(in the rows, 128 means zero)
Here are made-up nodes, facts about them, and rows of numbers that follow some of those facts. Name the node behind each unnamed row.

Some facts about the nodes:
(1012) (μ zepak) (δ (1241)) (Ω (1092))
(1018) (μ notrak) (Ω (1715))
(1020) (Ψ (1158)) (μ puba) (Ω (1672))
(1025) (μ notrak) (δ (65) (107) (1242) (999) (1773) (617) (1516)) (Ω (477))
(1042) (μ puba) (Ω (1676))
(1048) (Ψ (1582)) (μ puba) (Ω (746))
(107) (μ zepak) (Ω (1272))
(1084) (μ zepak) (Ω (1672))
(1088) (δ (833))
(1096) (Ψ (1487)) (μ notrak) (Ω (1624))
(1101) (μ puba) (Ω (1536))
(1115) (Ψ (1582)) (μ notrak) (Ω (1281))
(1131) (Ψ (1281)) (μ flovil) (Ω (843))
(1138) (μ flovil) (δ (1797) (1699)) (Ω (1281))
(1148) (Ψ (877)) (μ zepak) (Ω (1272))
(1158) (μ puba) (δ (999) (1516)) (Ω (1788))
(1179) (Ψ (449)) (μ zepak) (Ω (1664))
(1182) (Ψ (1688)) (μ flovil) (δ (1092) (1131)) (Ω (1034))
(1197) (μ zepak) (δ (1500) (1656)) (Ω (1753))
(1198) (μ flovil) (Ω (1092))
(1211) (Ψ (1486)) (μ puba) (Ω (1034))
(1222) (μ notrak) (Ω (1281))
(1228) (Ψ (1290)) (μ notrak) (Ω (1788))
(1230) (Ψ (1158)) (μ flovil) (Ω (666))
(1235) (Ψ (1511)) (μ zepak) (Ω (1281))
(1241) (μ zepak) (Ω (1274))
(1242) (μ flovil) (Ω (1175))
(1266) (μ puba) (δ (1308)) (Ω (1664))
(1271) (μ notrak) (Ω (1442))
(1272) (δ (1487))
(1274) (δ (626) (867))
(1280) (μ zepak) (Ω (1274))
(1290) (δ (1624) (557) (1704))
(1293) (μ notrak) (Ω (1281))
(1296) (μ puba) (δ (1720)) (Ω (1274))
(1307) (μ flovil) (Ω (1092))
(1308) (μ puba) (Ω (1536))
(1315) (μ notrak) (δ (946) (1096)) (Ω (129))
(1323) (μ notrak) (δ (1386)) (Ω (1688))
(1382) (Ψ (1511)) (μ flovil) (δ (1624) (1211) (218)) (Ω (1624))
(1386) (Ψ (1684)) (μ flovil) (Ω (1624))
(1394) (μ zepak) (Ω (1788))
(1396) (μ puba) (Ω (903))
(1407) (μ notrak) (δ (1549) (1293) (399)) (Ω (129))
(1423) (μ puba) (Ω (128))
(1443) (μ zepak) (Ω (666))
(1449) (μ puba) (Ω (1684))
(1457) (μ flovil) (Ω (1175))
(1469) (μ flovil) (Ω (1034))
(147) (μ flovil) (Ω (1788))
(1484) (Ψ (1272)) (μ zepak) (Ω (1672))
(1486) (μ flovil) (Ω (1272))
(1489) (μ puba) (δ (1020) (326) (1084)) (Ω (1290))
(1493) (μ notrak) (Ω (1290))
(1500) (μ puba) (Ω (746))
(1505) (μ flovil) (δ (1148) (449)) (Ω (1672))
(1511) (Ψ (940)) (μ puba) (Ω (1688))
(1516) (μ flovil) (Ω (1715))
(1526) (μ flovil) (Ω (1624))
(1529) (μ flovil) (δ (1084)) (Ω (1088))
(1534) (μ notrak) (δ (1148)) (Ω (1684))
(1549) (Ψ (1281)) (μ notrak) (Ω (1624))
(1582) (μ notrak) (δ (1549) (378)) (Ω (1715))
(1598) (μ puba) (Ω (1664))
(1610) (Ψ (1197)) (μ flovil) (Ω (1175))
(1637) (μ flovil) (δ (1449)) (Ω (1664))
(1647) (μ notrak) (Ω (852))
(165) (μ puba) (Ω (746))
(1656) (μ zepak) (Ω (1175))
(1660) (Ψ (1084)) (μ notrak) (Ω (128))
(1664) (δ (1549) (1804))
(1667) (μ puba) (Ω (1753))
(1672) (δ (477))
(1684) (δ (1815) (1307) (363))
(1688) (δ (557) (577) (1536))
(1689) (μ zepak) (Ω (654))
(1699) (μ notrak) (Ω (128))
(1704) (Ψ (1486)) (μ flovil) (Ω (666))
(1708) (μ puba) (Ω (1536))
(1720) (Ψ (800)) (μ zepak) (Ω (1175))
(1751) (μ notrak) (δ (1610) (449)) (Ω (746))
(1757) (μ zepak) (Ω (654))
(1764) (μ zepak) (Ω (137))
(1769) (μ puba) (Ω (746))
(1773) (μ notrak) (Ω (903))
(1785) (Ψ (1684)) (μ puba) (δ (1241)) (Ω (1753))
(1797) (μ zepak) (Ω (1175))
(1804) (μ notrak) (Ω (129))
(1809) (Ψ (1672)) (μ flovil) (Ω (1536))
(1811) (Ψ (1715)) (μ puba) (Ω (1672))
(1815) (μ flovil) (Ω (1624))
(1816) (μ zepak) (Ω (1281))
(213) (μ zepak) (Ω (1672))
(218) (μ notrak) (Ω (128))
(224) (μ zepak) (δ (218)) (Ω (1788))
(226) (μ zepak) (Ω (1290))
(24) (μ zepak) (δ (1500) (1624) (1228) (1484)) (Ω (654))
(241) (μ puba) (Ω (1536))
(244) (μ puba) (Ω (1088))
(322) (μ puba) (Ω (1092))
(326) (μ zepak) (Ω (477))
(335) (Ψ (578)) (μ flovil) (Ω (1175))
(347) (μ zepak) (δ (1708)) (Ω (1715))
(35) (μ flovil) (Ω (654))
(353) (μ notrak) (δ (1396)) (Ω (843))
(359) (μ notrak) (δ (1757) (836)) (Ω (654))
(363) (μ flovil) (Ω (137))
(378) (μ flovil) (Ω (1034))
(384) (μ flovil) (Ω (746))
(385) (μ flovil) (δ (1307) (1280) (1101)) (Ω (1624))
(399) (Ψ (1399)) (μ notrak) (Ω (654))
(407) (μ puba) (δ (629)) (Ω (746))
(415) (μ zepak) (δ (1757) (1699) (1704)) (Ω (843))
(436) (Ψ (1656)) (μ flovil) (Ω (1034))
(449) (μ notrak) (Ω (1487))
(486) (μ puba) (δ (1034) (1271)) (Ω (1684))
(496) (Ψ (1175)) (μ notrak) (Ω (852))
(546) (μ zepak) (δ (1115) (1660) (1222)) (Ω (1624))
(557) (Ψ (1511)) (μ puba) (Ω (666))
(56) (μ notrak) (Ω (852))
(577) (Ψ (1281)) (μ zepak) (Ω (654))
(578) (Ψ (1241)) (μ notrak) (δ (946) (1815) (1757) (1598)) (Ω (1536))
(615) (Ψ (1753)) (μ puba) (Ω (1290))
(617) (μ puba) (Ω (1684))
(626) (μ zepak) (Ω (1788))
(629) (μ puba) (Ω (1664))
(637) (μ zepak) (δ (322) (617) (794) (147) (1715)) (Ω (1672))
(65) (μ flovil) (Ω (1092))
(654) (δ (1442) (1689) (1457) (35) (436))
(666) (δ (1281))
(701) (μ zepak) (Ω (1788))
(746) (δ (1526))
(766) (Ψ (1676)) (μ flovil) (δ (1549) (1228) (701)) (Ω (1715))
(794) (Ψ (1449)) (μ zepak) (Ω (654))
(800) (μ flovil) (δ (843) (1396) (1715)) (Ω (903))
(801) (Ψ (1241)) (μ zepak) (δ (1816)) (Ω (843))
(809) (μ puba) (δ (1449) (1228) (1764)) (Ω (137))
(833) (μ notrak) (Ω (1715))
(836) (μ notrak) (Ω (1442))
(840) (μ flovil) (Ω (1684))
(851) (Ψ (1407)) (μ puba) (δ (701) (1667)) (Ω (1088))
(854) (Ψ (1399)) (μ flovil) (Ω (1088))
(865) (Ψ (940)) (μ puba) (Ω (1664))
(867) (μ notrak) (Ω (477))
(877) (μ flovil) (Ω (666))
(880) (Ψ (1676)) (μ notrak) (Ω (1536))
(914) (μ puba) (Ω (746))
(940) (μ notrak) (δ (1647) (1788)) (Ω (1676))
(946) (μ flovil) (Ω (1399))
(969) (μ flovil) (Ω (1175))
(978) (μ flovil) (δ (1293) (1241)) (Ω (1536))
(989) (μ notrak) (δ (1676) (1386)) (Ω (1272))
(999) (μ flovil) (Ω (1092))

Known rows:
(800): [136 161 100 133 110 144 123 109 129 108 173 110 151 116 121 142 133 134
 170 124  75 140 141 168 127  88]
(1235): [130 151 130 108 120 121 113 126 128 109 137 175 130 132 143 138 100 144
 124 201 112 121 140 142 193 130]
(1443): [130 149 124 107 126 135 115 132 126 110 136 140 125 139 131 157 128 130
 127 134  98 131 102 145 129 134]
(1610): [174 175 138 167 137 125 135 114 125 133 114 151 128 118 141 148 137 120
 141 136 104 137  72 115 147 100]
(1487): [174  55 153 124 106 117 127 123 155 161 119 119 133 103 144  67 145 122
 109  97 203 154 182 128  67 138]
(1092): [174  51 149 127 109 114 122 118 154 164 109 122 138 109 148  75 144 122
 109 110 202 152 182 126  85 142]
(1534): [111 127 125  99 129 134 155 122 115 120 138 124 132 138 120 144 118 142
 128 125 104 132 139 147 150 143]
(1804): [ 92 140 141 154 160 124 135 134 115 121 114 143 111  91 150 164 108 121
 110 125 157  95 114 136  91 133]
(969): [170 174 135 156 130 127 149 106 123 127 132 141 124 114 139 139 136 118
 143 126  89 137  77 135 143  85]
(852): [171  47 149 115 106 115 137 106 150 162 118 112 143 112 156  69 145 124
 109 109 182 156 185 143  86 132]
(794): [155 161 115 161 132 143  99 141 131 109 114 181 148 114 140 184 128 144
 146 145 141 161 110 142 146 165]
(578): [137 110 127  67 107 153 205 132 118 143 125 103 130 202 110  82 137 123
 114 104  51 144 131 162 246 154]
(1241): [137 156 133 144 144 157 109 162 137 127 115 162 109  78 142 166 118 106
 109  76 133  90  92 152  99 123]
(1788): [176  47 150 130 109 115 123 119 156 162 110 123 139 111 146  75 143 124
 108 108 202 153 181 122  87 142]
(1020): [111 136 120 142 147 127 132 144 121 130 107 134 134 133 122 136 126 138
 136 140 148 131 131  85 153 153]
(165): [ 49 123  97 150 135 136  98 168 126 113 130 108 130 156  93 114 133 133
 146 150 150 116 176 107 144 159]
(617): [131 149 106 181 138 142 111 152 132 121 114 166 156  87 105 161 119 155
 163 128 189 149 164  87 136 169]
(1637): [107 158 123 148 141 126 120 110 119 117 146 104 117 110 147 141 127 106
 135 138  81  93  98 153 103  68]
(1084): [136 158 129 124 126 133 103 155 133 111 137 157 112 133 117 155 130 128
 126 116 137 128  89 123 109 143]

Which node is each row?
No name comes twice in this set of rows, the named rows included.
[ 80 133 121 132 162 122 164 105 104 124 129  99 134 105 152 141 115 126
 124 136  95  91 145 142 128 107] => (851)
[123 125 139  98 119 124 140 150 126 132 116 134 112 180  98 118 128 131
 115 121 137 138 103  94 164 168] => (836)
[ 90 144 141 157 164 126 129 140 117 124 112 149 108  87 140 169 106 123
 110 121 168  98 110 125  89 138] => (1293)
[172  39 146  51  76 114 176 101 147 162 154  74 135 172 124  26 160 128
 111  92 130 166 192 151 122 125] => (1684)
[112 147  98 128 124 141 159 125 117 111 160 122 153 100 109 143 123 157
 164 109 119 142 175 141 136 130] => (1158)
[139 150  99 100 113 150 131 107 120  99 161 134 164 120 137 174 121 154
 159 132  72 152 142 196 146 128] => (637)
[109 156 135 139 154 125 108 139 121 111 125 148 103 106 152 170 121 113
 109 131 125  91  84 142  87 119] => (1764)
[115 148 128  96 131 126 134 125 117 112 143 123 116 144 138 143 124 122
 117 130  73 111  93 158 128 115] => (224)
[141  50 151 123 133 110 157  77 134 154 131  88 137  73 186  87 130 111
  95 108 150 116 195 190  50  92] => (1664)
[ 99 152 125 135 125 115 154 138 123 117 152 157 128 109 116  95  95 153
 137 175 144 113 197 107 187 117] => (1511)

The same nodes again, as new rows of numbers:
Some rows with their names:
(1012): [174 114 155 128 139 132 127 119 122 151 131 140 123 119 149 103 146 128
 122 152 151 126 117 106 149 143 130 150  98 129 123 122 129]
(843): [ 43 123  77 148 116 150 154 138 157  88 159 158 176 152 133 152 135 132
 151 108  95  90 136 129 121 107  55  77 138 127 110 133 142]
(1131): [108 120 129 148  77 118 142 147 134 137 132 112 102 125  80 121 114 139
 141  96 101 116 116 132 100 117 141 137 164 117 167 167  56]
(877): [168 123 141 121 123 125 109 125 152 132 110 113 108 127 122 123 123 134
 101 139 127 122 114 127 126 133 121 136 109 124 133 123 125]
(666): [ 84  99 139 140 142 150 121 149  92 127 162 187 176 142 119 146 140 158
 179 149 132 120 136 132 142 131  75 100 117 138  75 100 164]
(1197): [163 115 150 121 138 150 132 123 102 158 136 128 117 109 139 106 173 142
 167 117 143 135 145 126 152 145 160 148 140 118 119 117 135]
(1764): [ 99 155 132 106 131 101  93 133 107 139 116 137 132 131 121 114 107 112
 136 137 135 158 141 149 134 152 173 124 143 130 145 132 154]
(940): [189 128 153 156 138 172 143 125  94 118 146 130 126 137 160 111 161 107
 133 114 128 111 132 108 134 126 143 144 151 133  80  99 127]
(617): [ 76 164 103 127 116 131 190 132 189  66 113  89  98 141 168 156 103 108
  68 107  80 128 103 100  77 109 100 111 152 101 129 145 101]
(1773): [115 144  96 131 105 118 150 121 135  88 120 119 127 153 160 129 104 109
  55 125 113 103  91  93 110 118  62 118 105 126 131 135 109]
(903): [101  99 111 143 125 140 115 140 143 133 156 178 189 141 103 125 140 134
 161 149 125 104 140 137 157 124  61  91  89 146 121 133 152]
(241): [ 73 113 175 107 163 121 110 156 127 132  88 110 107  97 173 114  97 155
  94 144  94 127 139  90 128 142 156 142 137 137 122  97 112]
(626): [110 159 108 115 121 122 148 126 140 108 123 115 118 131 151 123 133 114
 117 102 119 124 132 128 125 134 144 130 148 118 149 135 125]
(1274): [ 94  90 148 142 144 160 123 149  84 139 167 190 169 134 110 150 146 157
 187 153 130 121 130 124 143 135  76 102 117 139  68  94 162]
(486): [145 120 190 121 150 149 147 139 104 135 122 127  89 118 148 142 134 150
 127 157 138 154 111 116 119 147 139 145 121 113  83 101 125]
(1293): [109 164  87 110 113 109 110 121 132 119 123 117 133 135 136 103 135 109
 131  98 128 126 148 149 134 139 156 124 156 123 166 141 131]
(1660): [ 99 139 106 127 123  99 120 125  73 124 123 129 132 143 124 134  89 121
 125 116 133 139 126 128 112 120 142 131 137 139 128 131 123]
(226): [124 144 118 124 128 136 146 125 130 119 130 117 119 127 154 123 150 124
 129 108 126 121 130 120 128 133 140 133 145 119 130 123 120]
(1101): [ 60 126 160 106 161 106 101 156 149 118  86 102 113 103 160 113  84 142
  94 139  86 130 142 100 123 143 167 132 141 140 139 116 117]

Name these rows:
No name comes twice in this set of rows, the named rows included.
[128 152 157 160 138  99  89 137 142 128 122 129 125 132  98 124  73  73
 131 135 104 175 167 162 114 111 212 128 144 154 136 154 140] => (557)
[ 69 162  88  93 139  84 109 119 112 125 107 115 134 132 131 147  91 112
 119 130 144 166 139 145 119 127 151 112 127 129 150 136 156] => (1241)
[154 125 110 122 113  86  82 118 153 153 102 106 126 121  82 116  96 111
 126 125 138 141 148 172 131 115 168 133 118 148 185 162 123] => (1704)
[227  98 192 191 120 162 137 117  96 153 138 114 114 100 102 124 157  79
 163 121 161 120 145 191 127 114 206 156 157 133  86 114 151] => (1382)
[163  64 183 120 163 138  95 139 133 154  94 106 114  90 141  80 134 162
 109 148 122  87 135  89 158 142 141 155 120 152 127  82 120] => (978)
[ 53 109 121 158  83 124 112 161 136 151 166 200 183 149  72 103 125 142
 164 137  99  97 115 131 141 132  54  92 106 135 158 175 100] => (1281)
[ 30 130  64 145 108 139 163 143 167  69 148 149 173 157 137 155 118 125
 133 106  87  96 131 125 110 103  47  71 140 127 119 137 137] => (1715)
[119  39 166 172 128 173 151 137  99 168 145 179 172  99 137 123 175 132
 153 163 153  67 118 147 158 134  68 105  84 140  74  98 174] => (654)
[ 50 138  88 149  85 111 111 125 148 153 141 170 195 122  93 127 154  75
 187 113 153 116 162 245 151 138 147  68 148 123 166 167 202] => (1624)
[ 89 154 121 120 120 137 180 134 174  80 114  93  98 130 171 157 114 117
  79 117  90 126 105 102  90 111 115 117 146 100 127 135 102] => (322)

Now the same nodes, written a new way:
Some nodes and their rows:
(1096): [146  72 128 138 137 134 133 109 167 129 128 136 116]
(946): [173 117 136 145 113 139 130 127 105 128 114 137  80]
(1764): [168 125 138 146 118 144 125 126 104 133  88 142  58]
(137): [135 155 136 131 137  91 152 128 113 110  79 124 211]
(1131): [125 107 159 160  73 131 133 118 151 129 145 106  38]
(1296): [ 95 136 123 111 144 135 114 125 167 113 158 131 170]
(399): [156  95 128 145 138 135 116 116 144 121 114 115  88]
(969): [126 117 124 125 117 142 129 128 129 146 123 146 103]
(903): [133 155 136 129 136  89 153 129 112 110  74 125 214]
(1449): [174 120 138 144 140 136 114 119 137  88 144 124 122]
(1684): [ 95 170 123 119 146  97 131 130 136 116  55 126 210]
(1757): [187  95 141 153 112 144 136 120 111 133 100 149  64]
(666): [108 160 131 119 139  92 148 131 122 117  78 128 222]
(1222): [145 112 137 123 130 134 131 123 121 125 155 125 116]
(1672): [108 161 129 120 139  92 146 130 122 117  78 127 215]
(1516): [132  96 123 115  94 117 160 133  97 150 197 134 142]
(1656): [163 112 134 144 115 147 127 124 116 138 101 145  65]
(1197): [109 142 124 126 127 149 112 130 137 149  78 146  77]
(1610): [146 105 121 141 112 133 131 129 121 140 130 129  86]

Name these rows:
No name comes twice in this set of rows, the named rows included.
[ 81 123 124  94 132 128 131 130 142 146 175 133 157] => (353)
[119  94 123 101 114 107 156 128 129 120 251 124 211] => (617)
[ 97 130 112 128 145 131 102 127 171 110 138 111 143] => (1785)
[116 135 127 127 124 151 115 130 128 150  89 146  75] => (224)
[113  98 130  99 115 113 155 127 114 142 213 123 169] => (1773)
[157 122 132 138 114 140 130 128 108 133 118 138  90] => (363)
[140 104 129 116 123 119 139 125 134 109 205 125 178] => (1396)
[ 55 131 108  91 115 129 135 138 138 169 158 143 155] => (800)
[136 137 134 120 123  76 170 129  99 114 120 119 236] => (843)
[104 145 111 140 136 151  93 130 151 142  62 126  61] => (766)
[107 135 122 118 122 147 122 133 130 153 106 147  91] => (1012)
[ 80 147 133 126 160 144 123 138 153 149 166 131 140] => (940)
[150 112 122 144 112 132 130 129 111 138 133 120  83] => (436)

